Below is a small trained network, with its code and all its weights. Each question gives an input and a target symbol and asks what happens when units are switched off, that is, made to give their printed mean instead of their output.

import numpy as np


def w(rows, s, z=0):
    codes = np.array(rows[::2]) - 128.0
    scale = np.full(codes.shape[1], s)
    scale[-1] = z or s
    return codes * scale


def norm(h):
    return h / np.sqrt((h * h).mean(-1, keepdims=True) + 1e-5)


def f(y):
    return np.maximum(y, 0)


def softmax(a):
    e = np.exp(a - a.max(-1, keepdims=True))
    return e / e.sum(-1, keepdims=True)


def log_softmax(a):
    a = a - a.max(-1, keepdims=True)
    return a - np.log(np.exp(a).sum(-1, keepdims=True))


def net(x, mask):
    ids = ['βεζηθλμστφψ'.index(c) for c in x.split()]
    T = len(ids)
    res = E[ids] + P[:T]
    r = norm(res)
    for j in range(2):
        rows = slice(2 * j, 2 * j + 2)
        q, k, v = (r @ M[0][rows].T for M in (Q, K, V))
        z = softmax(np.where(np.tri(T) > 0, q @ k.T / 2**0.5, -1e9)) @ v
        o = O[0][rows]
        res = res + np.where(mask[j], z, o[:, -1]) @ o[:, :-1]
    y = f(norm(res) @ A[0][:, :-1].T + A[0][:, -1])
    res = res + np.where(mask[2:10], y, B[0][:, -1]) @ B[0][:, :-1]
    return log_softmax(norm(res)[-1] @ U[:, :-1].T + U[:, -1])


Q, K, V, O, A, B = {}, {}, {}, {}, {}, {}
E = w([
[163,214,112,20],'β',
[179,137,158,121],'ε',
[112,12,7,107],'ζ',
[108,98,120,163],'η',
[199,79,119,176],'θ',
[108,99,122,163],'λ',
[179,133,159,116],'μ',
[139,177,197,166],'σ',
[49,170,117,141],'τ',
[116,114,120,174],'φ',
[156,130,83,104],'ψ',
],0.02)
P = w([
[145,178,95,94],'0',
[109,44,190,4],'1',
[121,29,196,2],'2',
[150,205,128,190],'3',
[155,224,106,207],'4',
[137,132,87,90],'5',
[112,73,122,5],'6',
[115,111,123,70],'7',
[158,213,116,188],'8',
[161,213,104,192],'9',
[151,157,81,134],'10',
[153,160,71,124],'11',
[117,112,106,67],'12',
[111,104,106,62],'13',
],0.0041)
Q[0] = w([
[198,123,106,168],'head 0',
[106,11,137,130],'head 0',
[160,27,99,149],'head 1',
[170,20,132,100],'head 1',
],0.012)
K[0] = w([
[240,255,39,251],'head 0',
[148,163,28,140],'head 0',
[163,161,101,167],'head 1',
[190,232,18,198],'head 1',
],0.0072)
V[0] = w([
[77,91,194,88],'head 0',
[2,81,204,28],'head 0',
[46,188,147,86],'head 1',
[130,56,107,37],'head 1',
],0.008)
O[0] = w([
[85,223,136,223,76],'head 0',
[172,172,66,189,2],'head 0',
[47,177,146,26,51],'head 1',
[161,181,2,137,97],'head 1',
],0.0068,0.006)
A[0] = w([
[210,83,139,213,99],'neuron 0',
[96,184,226,179,4],'neuron 1',
[1,56,70,153,221],'neuron 2',
[45,246,94,169,73],'neuron 3',
[88,68,188,208,138],'neuron 4',
[235,84,124,97,155],'neuron 5',
[142,54,92,100,116],'neuron 6',
[116,46,36,9,73],'neuron 7',
],0.0092,0.0034)
B[0] = w([
[95,48,101,109,233],'neuron 0',
[124,208,187,136,160],'neuron 1',
[60,147,64,14,242],'neuron 2',
[111,35,228,36,157],'neuron 3',
[110,176,132,255,250],'neuron 4',
[129,160,145,112,255],'neuron 5',
[170,154,108,176,221],'neuron 6',
[171,198,139,241,211],'neuron 7',
],0.0082,0.0067)
U = w([
[130,242,90,50,254],'β',
[129,123,154,124,129],'ε',
[190,89,8,58,169],'ζ',
[117,122,135,107,193],'η',
[197,10,145,217,24],'θ',
[128,130,128,115,132],'λ',
[129,114,132,98,251],'μ',
[84,215,254,190,109],'σ',
[24,169,181,18,120],'τ',
[69,69,227,141,152],'φ',
[213,205,103,198,186],'ψ',
],0.014,0.0042)

Each question gives the input, a string of symbols that net reads in full, and the target symbol t.
The units are the heads (2 rows each of Q, K, V and O) and the neurons (one row each of A and B). Each row of codes is followed by its name. A weight is (code - 128) times the scale printed after its matrix; where a second scale follows, it is the last column's (O, A, B and U).
mask holds one flag per unit, heads first, then neurons. A switched-off unit (its flag False) gives its mean, the last column of its rows in O or B, instead of its output. The means were averaged over made-up inputs and are rounded, as every weight is.
A unit's drop is (log p(t) with every unit on - log p(t) with that unit switched off) / (log p(t) with every unit on - log p(t) with every unit switched off).
The circuit of an input: a set's keep is (log p(t) with only the set's units on - log p(t) with every unit switched off) / (log p(t) with every unit on - log p(t) with every unit switched off). Starting from all 10 units, units are removed one at a time, each time the one whose removal leaves the highest keep (on an exact tie, the one counted first), for as long as the keep stays at least 0.8.
units of the circuit, in order: the units of the circuit, biggest drop first
most important unit: the unit with the biggest drop
k most important neurons: the k neurons with the biggest drops, biggest first
heads that matter: for each layer, one digit per head in row order, 1 if its drop is at least 0.15 and else 0, layers parted by /
drop of u: that unit's drop, to one decimal
input θ σ θ φ, target φ: most important unit -> neuron 7
input ψ ψ φ, target ψ: units of the circuit, in order -> [neuron 7; head 1]
input φ σ θ φ τ, target τ: 3 most important neurons -> [neuron 3; neuron 2; neuron 7]
input ψ η ε, target ψ: 3 most important neurons -> [neuron 2; neuron 3; neuron 5]
input ζ φ θ σ μ, target θ: 2 most important neurons -> [neuron 2; neuron 0]
input φ τ ε θ μ η θ μ λ θ θ φ ε, target θ: 3 most important neurons -> [neuron 2; neuron 1; neuron 3]
input σ β θ ψ ψ ζ φ, target ψ: 3 most important neurons -> [neuron 7; neuron 0; neuron 6]
input σ φ μ, target σ: 2 most important neurons -> [neuron 2; neuron 0]
input σ μ φ, target σ: units of the circuit, in order -> [head 1; head 0]
input ζ σ μ, target ζ: units of the circuit, in order -> [head 1; head 0; neuron 7; neuron 0]
input ζ ζ φ, target ζ: heads that matter -> 01
input θ θ τ φ τ φ ψ, target ψ: heads that matter -> 00
input ζ ψ ε, target ζ: heads that matter -> 11
input λ ψ ψ σ β σ λ, target β: most important unit -> neuron 2
input τ τ θ ε β μ η, target β: heads that matter -> 01
input θ θ η, target θ: 2 most important neurons -> [neuron 4; neuron 6]
input θ θ φ ε ε φ φ φ θ λ φ τ, target τ: drop of neuron 3 -> 0.6
input θ ε μ, target θ: drop of neuron 0 -> 0.1
input σ φ λ, target σ: drop of neuron 5 -> 0.0
input ζ ψ λ, target ζ: most important unit -> head 1
